Here is a tiny trained network, its code and every weight. The questions are about switching its units off for an input and a class, where a switched-off unit gives its printed mean instead of its output.

import numpy as np


def w(rows, s, z=0):
    codes = np.array(rows[::2]) - 128.0
    scale = np.full(codes.shape[1], s)
    scale[-1] = z or s
    return codes * scale


def f(y):
    return np.maximum(y, 0)


def log_softmax(a):
    a = a - a.max(-1, keepdims=True)
    return a - np.log(np.exp(a).sum(-1, keepdims=True))


def net(x, mask):
    res = np.array(x, float).reshape(1, 6) / 4 @ E
    y = f(res @ A[0][:, :-1].T + A[0][:, -1])
    res = res + np.where(mask, y, B[0][:, -1]) @ B[0][:, :-1]
    return log_softmax(res[-1] @ U[:, :-1].T + U[:, -1])


A, B = {}, {}
E = w([
[172,214,213,123,118],'x0',
[165,141,122,130,4],'x1',
[48,73,190,63,48],'x2',
[147,71,205,255,106],'x3',
[195,39,116,80,178],'x4',
[68,135,103,210,200],'x5',
],0.0086)
A[0] = w([
[147,82,56,95,196,163],'N1',
[211,156,99,130,126,163],'N2',
[180,39,175,129,105,188],'N3',
[255,146,213,158,136,189],'N4',
[113,94,91,55,218,97],'N5',
[134,3,143,84,133,199],'N6',
[154,23,128,181,71,168],'N7',
[51,106,176,216,135,153],'N8',
[88,180,80,190,177,248],'N9',
[128,206,202,79,57,194],'N10',
[134,135,47,171,143,119],'N11',
[126,115,100,77,50,124],'N12',
[119,197,20,64,107,130],'N13',
[132,195,194,118,82,126],'N14',
[104,191,152,45,55,174],'N15',
[99,128,6,69,165,254],'N16',
[202,160,165,212,177,194],'N17',
],0.0096,0.0043)
B[0] = w([
[221,101,174,122,135,216],'N1',
[171,162,81,95,106,172],'N2',
[71,122,159,98,28,210],'N3',
[166,244,127,86,56,214],'N4',
[174,71,189,81,154,213],'N5',
[142,53,209,89,20,228],'N6',
[100,116,115,155,10,222],'N7',
[46,128,153,214,131,226],'N8',
[158,134,126,243,238,236],'N9',
[37,185,129,48,193,254],'N10',
[171,123,135,209,149,177],'N11',
[86,88,61,140,98,208],'N12',
[158,90,67,105,185,219],'N13',
[75,184,154,56,190,206],'N14',
[38,98,64,3,217,252],'N15',
[216,25,119,140,178,252],'N16',
[157,217,93,167,102,222],'N17',
],0.0077,0.0099)
U = w([
[210,104,90,163,159,173],'0',
[98,66,1,60,149,50],'1',
[31,189,194,56,165,109],'2',
[54,139,165,247,154,249],'3',
[174,239,96,118,83,158],'4',
[62,80,172,126,3,142],'5',
[176,69,244,61,113,10],'6',
],0.0089,0.0018)

Each question gives the input, the list of numbers given to net, and the class t.
The units are the neurons (one row each of A and B). Each row of codes is followed by its name. A weight is (code - 128) times the scale printed after its matrix; where a second scale follows, it is the last column's (A, B and U).
mask holds one flag per neuron, in row order. A switched-off neuron (its flag False) gives its mean, the last column of its row in B, instead of its output. The means were averaged over made-up inputs and are rounded, as every weight is.
A unit's drop is (log p(t) with every unit on - log p(t) with that unit switched off) / (log p(t) with every unit on - log p(t) with every unit switched off).
The circuit of an input: a set's keep is (log p(t) with only the set's units on - log p(t) with every unit switched off) / (log p(t) with every unit on - log p(t) with every unit switched off). Starting from the 12 units with the biggest drops (on a tie, the unit counted first), units are removed one at a time, each time the one whose removal leaves the highest keep (on an exact tie, the one counted first), for as long as the keep stays at least 0.8.
circuit, biggest first: the units of the circuit, biggest drop first
most important unit: the unit with the biggest drop
k most important neurons: the k neurons with the biggest drops, biggest first
drop of u: that unit's drop, to one decimal
input [3,-6,4,6,8,-6], class 5: circuit, biggest first : N3; N7
input [0,6,-1,-4,-2,6], class 0: circuit, biggest first : N9; N10; N3
input [-3,-1,-8,7,4,-1], class 4: circuit, biggest first : N4; N17
input [-1,-8,-8,0,4,-7], class 6: circuit, biggest first : N5
input [-5,-8,0,-8,1,-6], class 6: circuit, biggest first : N5; N1
input [5,6,0,7,2,6], class 4: 2 most important neurons : N4; N17
input [5,-5,-8,-7,-2,-7], class 1: 3 most important neurons : N13; N15; N16
input [-1,3,-3,6,1,1], class 4: 3 most important neurons : N4; N17; N6
input [2,1,7,-5,6,-4], class 1: 2 most important neurons : N15; N12
input [5,4,7,7,-2,0], class 2: 2 most important neurons : N10; N14
input [-1,6,3,-1,4,-3], class 5: 2 most important neurons : N6; N3
input [5,5,3,6,3,-4], class 5: 2 most important neurons : N7; N3
input [8,4,0,-1,2,1], class 2: 2 most important neurons : N10; N14
input [2,1,-2,-1,-6,2], class 3: 2 most important neurons : N9; N4
input [3,8,-6,-4,1,8], class 0: most important unit : N9
input [-7,-6,-2,0,-6,-1], class 3: 2 most important neurons : N8; N9
input [1,-6,-2,7,-2,-7], class 4: 2 most important neurons : N4; N17
input [4,2,8,-8,-1,-3], class 1: drop of N12 : 0.5
input [2,-7,6,-2,-1,4], class 3: drop of N10 : 0.2
input [6,-8,1,1,-8,3], class 3: drop of N9 : 0.2
input [3,8,-4,-7,-7,-2], class 1: most important neuron : N13
